Here is a tiny trained network, its code and every weight. The questions are about switching its units off for an input and a target symbol, where a switched-off unit gives its printed mean instead of its output.

import numpy as np


def w(rows, s, z=0):
    codes = np.array(rows[::2]) - 128.0
    scale = np.full(codes.shape[1], s)
    scale[-1] = z or s
    return codes * scale


def f(y):
    return y / 2 * (1 + np.tanh(0.7978845608 * (y + 0.044715 * y**3)))


def softmax(a):
    e = np.exp(a - a.max(-1, keepdims=True))
    return e / e.sum(-1, keepdims=True)


def log_softmax(a):
    a = a - a.max(-1, keepdims=True)
    return a - np.log(np.exp(a).sum(-1, keepdims=True))


def net(x, mask):
    ids = ['αγεζθλπστψω'.index(c) for c in x.split()]
    T = len(ids)
    res = E[ids] + P[:T]
    u = 0
    for l in range(3):
        r = res
        for j in range(2):
            rows = slice(2 * j, 2 * j + 2)
            q, k, v = (r @ M[l][rows].T for M in (Q, K, V))
            z = softmax(np.where(np.tri(T) > 0, q @ k.T / 2**0.5, -1e9)) @ v
            o = O[l][rows]
            res = res + np.where(mask[u + j], z, o[:, -1]) @ o[:, :-1]
        u += 2
        y = f(res @ A[l][:, :-1].T + A[l][:, -1])
        res = res + np.where(mask[u : u + 8], y, B[l][:, -1]) @ B[l][:, :-1]
        u += 8
    return log_softmax(res[-1] @ U[:, :-1].T + U[:, -1])


Q, K, V, O, A, B = {}, {}, {}, {}, {}, {}
E = w([
[180,199,168],'α',
[119,98,178],'γ',
[148,210,209],'ε',
[172,254,23],'ζ',
[95,108,180],'θ',
[59,32,97],'λ',
[16,176,49],'π',
[163,232,153],'σ',
[128,45,173],'τ',
[149,113,68],'ψ',
[150,5,97],'ω',
],0.0063)
P = w([
[190,191,173],'0',
[2,142,147],'1',
[24,145,126],'2',
[33,147,130],'3',
[70,145,110],'4',
[72,144,120],'5',
[66,134,101],'6',
[83,132,90],'7',
[100,131,94],'8',
[91,130,73],'9',
[54,145,117],'10',
[61,139,117],'11',
[75,124,94],'12',
],0.0025)
Q[0] = w([
[241,80,9],'0.h1',
[150,166,8],'0.h1',
[182,190,245],'0.h2',
[52,58,92],'0.h2',
],0.018)
K[0] = w([
[163,111,3],'0.h1',
[215,131,75],'0.h1',
[41,166,215],'0.h2',
[182,150,114],'0.h2',
],0.026)
V[0] = w([
[1,187,179],'0.h1',
[2,179,173],'0.h1',
[75,156,209],'0.h2',
[151,115,87],'0.h2',
],0.0091)
O[0] = w([
[233,48,11,213],'0.h1',
[211,69,23,212],'0.h1',
[254,108,88,12],'0.h2',
[95,130,138,190],'0.h2',
],0.0065,0.0011)
A[0] = w([
[152,103,147,112],'0.n1',
[128,82,144,144],'0.n2',
[158,160,128,95],'0.n3',
[126,40,162,156],'0.n4',
[122,81,195,88],'0.n5',
[209,248,124,49],'0.n6',
[171,135,250,3],'0.n7',
[34,70,138,15],'0.n8',
],0.013,0.0026)
B[0] = w([
[108,99,119,64],'0.n1',
[95,114,134,140],'0.n2',
[118,106,127,82],'0.n3',
[41,96,160,195],'0.n4',
[127,100,190,31],'0.n5',
[51,52,139,218],'0.n6',
[255,128,97,2],'0.n7',
[180,88,19,229],'0.n8',
],0.016,0.00092)
Q[1] = w([
[155,131,152],'1.h1',
[121,155,116],'1.h1',
[140,162,95],'1.h2',
[254,146,181],'1.h2',
],0.035)
K[1] = w([
[138,83,104],'1.h1',
[93,130,126],'1.h1',
[74,146,134],'1.h2',
[5,55,25],'1.h2',
],0.026)
V[1] = w([
[184,2,28],'1.h1',
[19,151,118],'1.h1',
[114,50,37],'1.h2',
[34,149,110],'1.h2',
],0.0085)
O[1] = w([
[224,147,254,130],'1.h1',
[174,17,52,253],'1.h1',
[196,37,155,91],'1.h2',
[142,79,37,155],'1.h2',
],0.008,0.0037)
A[1] = w([
[81,143,148,153],'1.n1',
[236,203,21,79],'1.n2',
[79,170,64,121],'1.n3',
[95,221,146,2],'1.n4',
[75,126,161,154],'1.n5',
[203,116,131,145],'1.n6',
[230,122,84,119],'1.n7',
[152,121,254,17],'1.n8',
],0.0075,0.0022)
B[1] = w([
[122,159,94,140],'1.n1',
[247,162,155,207],'1.n2',
[199,136,89,254],'1.n3',
[217,121,78,99],'1.n4',
[114,168,90,142],'1.n5',
[112,74,152,128],'1.n6',
[120,70,194,157],'1.n7',
[64,79,106,119],'1.n8',
],0.015,0.0034)
Q[2] = w([
[135,78,239],'2.h1',
[140,255,196],'2.h1',
[99,16,206],'2.h2',
[227,247,183],'2.h2',
],0.0085)
K[2] = w([
[133,86,14],'2.h1',
[176,19,98],'2.h1',
[186,86,115],'2.h2',
[148,100,254],'2.h2',
],0.0099)
V[2] = w([
[234,1,169],'2.h1',
[44,218,255],'2.h1',
[82,251,243],'2.h2',
[76,87,155],'2.h2',
],0.0044)
O[2] = w([
[193,55,101,140],'2.h1',
[130,102,254,43],'2.h1',
[170,204,208,2],'2.h2',
[151,105,108,118],'2.h2',
],0.0057,0.0056)
A[2] = w([
[113,206,99,108],'2.n1',
[129,131,174,100],'2.n2',
[14,114,139,101],'2.n3',
[254,149,119,2],'2.n4',
[158,174,163,67],'2.n5',
[149,100,175,240],'2.n6',
[46,127,201,73],'2.n7',
[88,226,179,110],'2.n8',
],0.008,0.0034)
B[2] = w([
[143,197,136,195],'2.n1',
[25,100,223,106],'2.n2',
[57,186,195,197],'2.n3',
[45,172,192,254],'2.n4',
[60,12,140,111],'2.n5',
[208,101,147,171],'2.n6',
[2,73,102,128],'2.n7',
[199,161,196,125],'2.n8',
],0.016,0.0042)
U = w([
[70,117,146,17],'α',
[144,192,198,101],'γ',
[153,89,150,194],'ε',
[110,97,63,9],'ζ',
[107,125,138,62],'θ',
[123,110,129,110],'λ',
[146,111,142,228],'π',
[253,147,77,135],'σ',
[115,150,149,78],'τ',
[113,185,68,254],'ψ',
[120,129,139,62],'ω',
],0.0072,0.0036)

Each question gives the input, a string of symbols that net reads in full, and the target symbol t.
The units are the heads (2 rows each of Q, K, V and O) and the neurons (one row each of A and B). Each row of codes is followed by its name. A weight is (code - 128) times the scale printed after its matrix; where a second scale follows, it is the last column's (O, A, B and U).
mask holds one flag per unit, layer by layer, with each layer's heads first. A switched-off unit (its flag False) gives its mean, the last column of its rows in O or B, instead of its output. The means were averaged over made-up inputs and are rounded, as every weight is.
A unit's drop is (log p(t) with every unit on - log p(t) with that unit switched off) / (log p(t) with every unit on - log p(t) with every unit switched off).
top k neurons: the k neurons with the biggest drops, biggest first
k most important neurons of layer l: the k neurons of layer l with the biggest drops, biggest first
which heads matter: for each layer, one digit per head in row order, 1 if its drop is at least 0.15 and else 0, layers parted by /
drop of u: that unit's drop, to one decimal
input ζ ψ ψ τ ψ ψ λ ψ τ ω, target ζ: most important neuron of layer 2	2.n4
input τ λ ψ ψ ε θ, target γ: top 3 neurons	0.n7, 0.n6, 2.n8
input τ ψ α ω τ, target γ: top 2 neurons	0.n7, 2.n8
input π π ψ π ε τ ψ α α, target ε: which heads matter	11 / 11 / 10
input ζ π ζ θ ζ ψ π θ, target ζ: which heads matter	10 / 11 / 11
input ψ τ θ, target ψ: top 2 neurons	0.n4, 0.n8
input ω ψ ψ τ, target α: 2 most important neurons of layer 2	2.n7, 2.n3
input τ α γ ε ψ ψ ψ, target γ: which heads matter	11 / 11 / 11
input τ θ θ ψ ζ τ π ζ λ θ ζ θ π, target γ: which heads matter	00 / 00 / 01
input ζ ψ τ, target ζ: top 3 neurons	0.n6, 0.n8, 2.n4
input ε ψ ψ ψ ζ ψ ψ ψ, target σ: top 3 neurons	0.n6, 2.n4, 2.n3
input ψ π ψ ψ ζ α ψ ζ ψ π, target γ: top 4 neurons	2.n4, 1.n2, 0.n8, 0.n6
input ζ ζ π ψ π τ, target ζ: top 2 neurons	0.n6, 2.n4
input ζ π ψ ε, target ζ: top 2 neurons	0.n6, 0.n8
input ζ θ ε ε ζ ψ ζ ψ π λ, target ζ: 2 most important neurons of layer 0	0.n8, 0.n4
input ψ ψ θ ψ ψ ψ ψ ψ γ, target ψ: top neuron	0.n4
input ζ ψ ψ θ ψ ψ ζ, target ζ: top 3 neurons	0.n6, 1.n3, 2.n4
input ε λ θ, target ε: top 2 neurons	0.n6, 2.n6
input ψ ψ ψ ψ ζ π ψ γ, target ψ: which heads matter	10 / 11 / 10
input ψ ψ θ, target ψ: 3 most important neurons of layer 0	0.n4, 0.n8, 0.n6
input ψ θ τ, target ψ: most important neuron of layer 0	0.n4
input ψ ψ ζ ζ ω, target ψ: 2 most important neurons of layer 1	1.n7, 1.n3
input ω ψ ψ ζ π ψ ε τ, target α: 4 most important neurons of layer 0	0.n7, 0.n8, 0.n5, 0.n4
input π θ ε, target ε: drop of 0.h2	0.3
input λ ψ ψ λ ψ ζ π λ, target ζ: drop of 1.n5	0.0
input τ θ ψ τ π ψ θ, target γ: drop of 1.h2	1.0
input ζ ψ ψ ψ, target ζ: drop of 0.n8	0.3
input ζ ψ σ, target ζ: top neuron	0.n6
